Here is a tiny trained network, its code and every weight. The questions are about switching its units off for an input and a target symbol, where a switched-off unit gives its printed mean instead of its output.

import numpy as np


def w(rows, s, z=0):
    codes = np.array(rows[::2]) - 128.0
    scale = np.full(codes.shape[1], s)
    scale[-1] = z or s
    return codes * scale


def norm(h):
    return h / np.sqrt((h * h).mean(-1, keepdims=True) + 1e-5)


def f(y):
    return y / 2 * (1 + np.tanh(0.7978845608 * (y + 0.044715 * y**3)))


def softmax(a):
    e = np.exp(a - a.max(-1, keepdims=True))
    return e / e.sum(-1, keepdims=True)


def log_softmax(a):
    a = a - a.max(-1, keepdims=True)
    return a - np.log(np.exp(a).sum(-1, keepdims=True))


def net(x, mask):
    ids = ['βγδμστφψω'.index(c) for c in x.split()]
    T = len(ids)
    res = E[ids] + P[:T]
    u = 0
    for l in range(2):
        q, k, v = (norm(res) @ M[l].T for M in (Q, K, V))
        z = softmax(np.where(np.tri(T) > 0, q @ k.T / 2**0.5, -1e9)) @ v
        res = res + np.where(mask[u], z, O[l][:, -1]) @ O[l][:, :-1]
        u += 1
        y = f(norm(res) @ A[l][:, :-1].T + A[l][:, -1])
        res = res + np.where(mask[u : u + 4], y, B[l][:, -1]) @ B[l][:, :-1]
        u += 4
    return log_softmax(norm(res)[-1] @ U[:, :-1].T + U[:, -1])


Q, K, V, O, A, B = {}, {}, {}, {}, {}, {}
E = w([
[32,159,182,155,135,107],'β',
[124,14,180,102,211,117],'γ',
[91,51,145,110,62,98],'δ',
[140,152,158,12,156,166],'μ',
[5,133,41,154,123,200],'σ',
[122,11,12,194,197,112],'τ',
[183,140,113,74,91,126],'φ',
[128,62,69,121,196,56],'ψ',
[85,71,199,151,96,229],'ω',
],0.019)
P = w([
[255,160,120,239,132,29],'0',
[62,61,93,167,114,95],'1',
[63,65,109,156,115,106],'2',
[63,67,120,149,118,112],'3',
[66,63,150,141,129,108],'4',
[62,68,129,146,119,111],'5',
[67,63,156,136,135,114],'6',
[65,66,143,142,128,117],'7',
[66,64,154,138,133,116],'8',
[65,60,149,139,133,119],'9',
[68,62,149,141,131,120],'10',
[68,65,154,139,132,119],'11',
[67,62,150,143,127,121],'12',
[67,62,148,144,130,122],'13',
],0.0081)
Q[0] = w([
[66,127,142,115,101,178],'0.h0',
[96,138,163,4,96,228],'0.h0',
],0.017)
K[0] = w([
[189,181,144,203,140,86],'0.h0',
[234,250,167,186,174,187],'0.h0',
],0.016)
V[0] = w([
[254,209,202,231,113,111],'0.h0',
[76,175,90,150,93,11],'0.h0',
],0.0049)
O[0] = w([
[207,5,148,66,100,147,188],'0.h0',
[2,188,83,128,50,85,251],'0.h0',
],0.0059,0.00033)
A[0] = w([
[170,185,101,64,182,152,86],'0.n0',
[196,70,194,246,81,90,251],'0.n1',
[234,189,90,73,1,129,164],'0.n2',
[38,202,172,215,156,139,208],'0.n3',
],0.01,0.0033)
B[0] = w([
[120,154,142,246,167,124,138],'0.n0',
[5,93,154,97,148,135,252],'0.n1',
[116,83,96,179,53,132,185],'0.n2',
[147,47,164,109,149,114,253],'0.n3',
],0.011,0.0049)
Q[1] = w([
[193,219,135,144,102,125],'1.h0',
[125,250,124,130,179,126],'1.h0',
],0.024)
K[1] = w([
[63,42,117,176,3,119],'1.h0',
[21,47,135,249,136,66],'1.h0',
],0.013)
V[1] = w([
[11,224,120,130,200,156],'1.h0',
[76,69,68,1,100,146],'1.h0',
],0.01)
O[1] = w([
[59,193,117,107,170,176,220],'1.h0',
[216,155,149,41,10,123,252],'1.h0',
],0.013,0.0036)
A[1] = w([
[91,253,172,205,162,195,3],'1.n0',
[188,134,224,162,103,154,238],'1.n1',
[111,157,160,83,110,226,185],'1.n2',
[190,47,165,170,139,136,102],'1.n3',
],0.015,0.0075)
B[1] = w([
[185,136,180,126,93,3,145],'1.n0',
[82,138,166,196,147,125,209],'1.n1',
[150,145,74,129,153,140,255],'1.n2',
[224,148,102,53,161,140,178],'1.n3',
],0.025,0.0096)
U = w([
[78,162,158,34,33,142,127],'β',
[94,119,147,168,131,216,152],'γ',
[91,145,218,174,134,74,167],'δ',
[171,15,72,189,175,119,60],'μ',
[131,178,103,57,137,8,97],'σ',
[163,215,136,122,141,114,254],'τ',
[191,106,147,174,64,114,250],'φ',
[155,166,26,70,119,184,15],'ψ',
[200,100,142,31,186,139,78],'ω',
],0.016,0.0059)

Each question gives the input, a string of symbols that net reads in full, and the target symbol t.
The units are the heads (2 rows each of Q, K, V and O) and the neurons (one row each of A and B). Each row of codes is followed by its name. A weight is (code - 128) times the scale printed after its matrix; where a second scale follows, it is the last column's (O, A, B and U).
mask holds one flag per unit, layer by layer, with each layer's heads first. A switched-off unit (its flag False) gives its mean, the last column of its rows in O or B, instead of its output. The means were averaged over made-up inputs and are rounded, as every weight is.
A unit's drop is (log p(t) with every unit on - log p(t) with that unit switched off) / (log p(t) with every unit on - log p(t) with every unit switched off).
The circuit of an input: a set's keep is (log p(t) with only the set's units on - log p(t) with every unit switched off) / (log p(t) with every unit on - log p(t) with every unit switched off). Starting from all 10 units, units are removed one at a time, each time the one whose removal leaves the highest keep (on an exact tie, the one counted first), for as long as the keep stays at least 0.8.
units of the circuit, in order: the units of the circuit, biggest drop first
unit that matters most: the unit with the biggest drop
top k neurons: the k neurons with the biggest drops, biggest first
top k neurons in layer l: the k neurons of layer l with the biggest drops, biggest first
input φ τ ω ψ τ ω ψ β ω γ σ, target ψ: units of the circuit, in order => 0.n2, 1.h0
input β μ σ, target β: unit that matters most => 0.h0
input ω σ φ τ β σ δ γ γ μ τ φ β β, target ω: units of the circuit, in order => 0.n3, 1.n3
input σ ψ τ μ ω σ, target σ: units of the circuit, in order => 0.n0, 1.h0, 1.n0, 0.h0
input φ σ φ δ φ β δ, target β: top 2 neurons in layer 0 => 0.n1, 0.n2
input δ ω ω μ, target δ: top 3 neurons in layer 1 => 1.n1, 1.n3, 1.n0
input φ ψ σ ω ψ ω β μ β, target φ: top 2 neurons in layer 0 => 0.n1, 0.n3
input φ δ β δ β β σ, target ψ: units of the circuit, in order => 0.n2, 1.n2, 0.h0, 1.h0
input γ μ ψ ω δ, target γ: units of the circuit, in order => 0.n0, 0.n1, 1.h0, 0.n3
input γ β φ ψ ω ω ω γ γ δ μ, target γ: top 4 neurons => 0.n1, 0.n0, 1.n1, 0.n3
input ω μ φ σ γ δ ψ σ β σ, target ω: top 3 neurons => 0.n1, 1.n3, 0.n0
input σ τ τ β σ μ φ, target σ: top 3 neurons => 0.n2, 0.n0, 1.n0
input σ γ δ ω ω β δ μ, target σ: units of the circuit, in order => 0.h0, 0.n0, 1.n0
input ψ σ σ τ μ δ, target ψ: units of the circuit, in order => 1.h0, 0.n0, 1.n2
input ψ τ δ ω ω φ δ ψ ψ ω γ γ σ μ, target ψ: units of the circuit, in order => 1.n2
input σ β ψ ω β ψ τ ω μ ω δ ω, target σ: top 3 neurons in layer 1 => 1.n0, 1.n2, 1.n1
input ω σ τ β δ μ σ τ, target ω: top 3 neurons => 1.n3, 0.n1, 1.n1
input ω γ ω β β δ ω δ σ μ δ, target ω: units of the circuit, in order => 0.h0, 1.n3
input ω μ φ μ μ ψ, target ω: top 2 neurons => 0.n1, 0.n0
input δ φ σ β μ β ω, target δ: top 3 neurons => 0.n0, 1.n0, 1.n3
input σ φ σ τ ω φ δ μ ψ σ ω β, target σ: top 3 neurons in layer 1 => 1.n0, 1.n1, 1.n2
input β φ δ μ φ ω μ ψ τ β ω μ φ, target β: unit that matters most => 0.h0
input ψ β ω ω φ τ μ φ γ τ ψ σ ψ, target ψ: top 4 neurons => 0.n3, 0.n0, 1.n1, 1.n0
input γ δ δ ψ ω μ ω τ γ γ ω δ, target γ: top 4 neurons => 0.n0, 0.n1, 0.n3, 1.n3
input μ τ ω ω ψ γ ω γ δ β, target μ: top 2 neurons => 0.n0, 0.n1
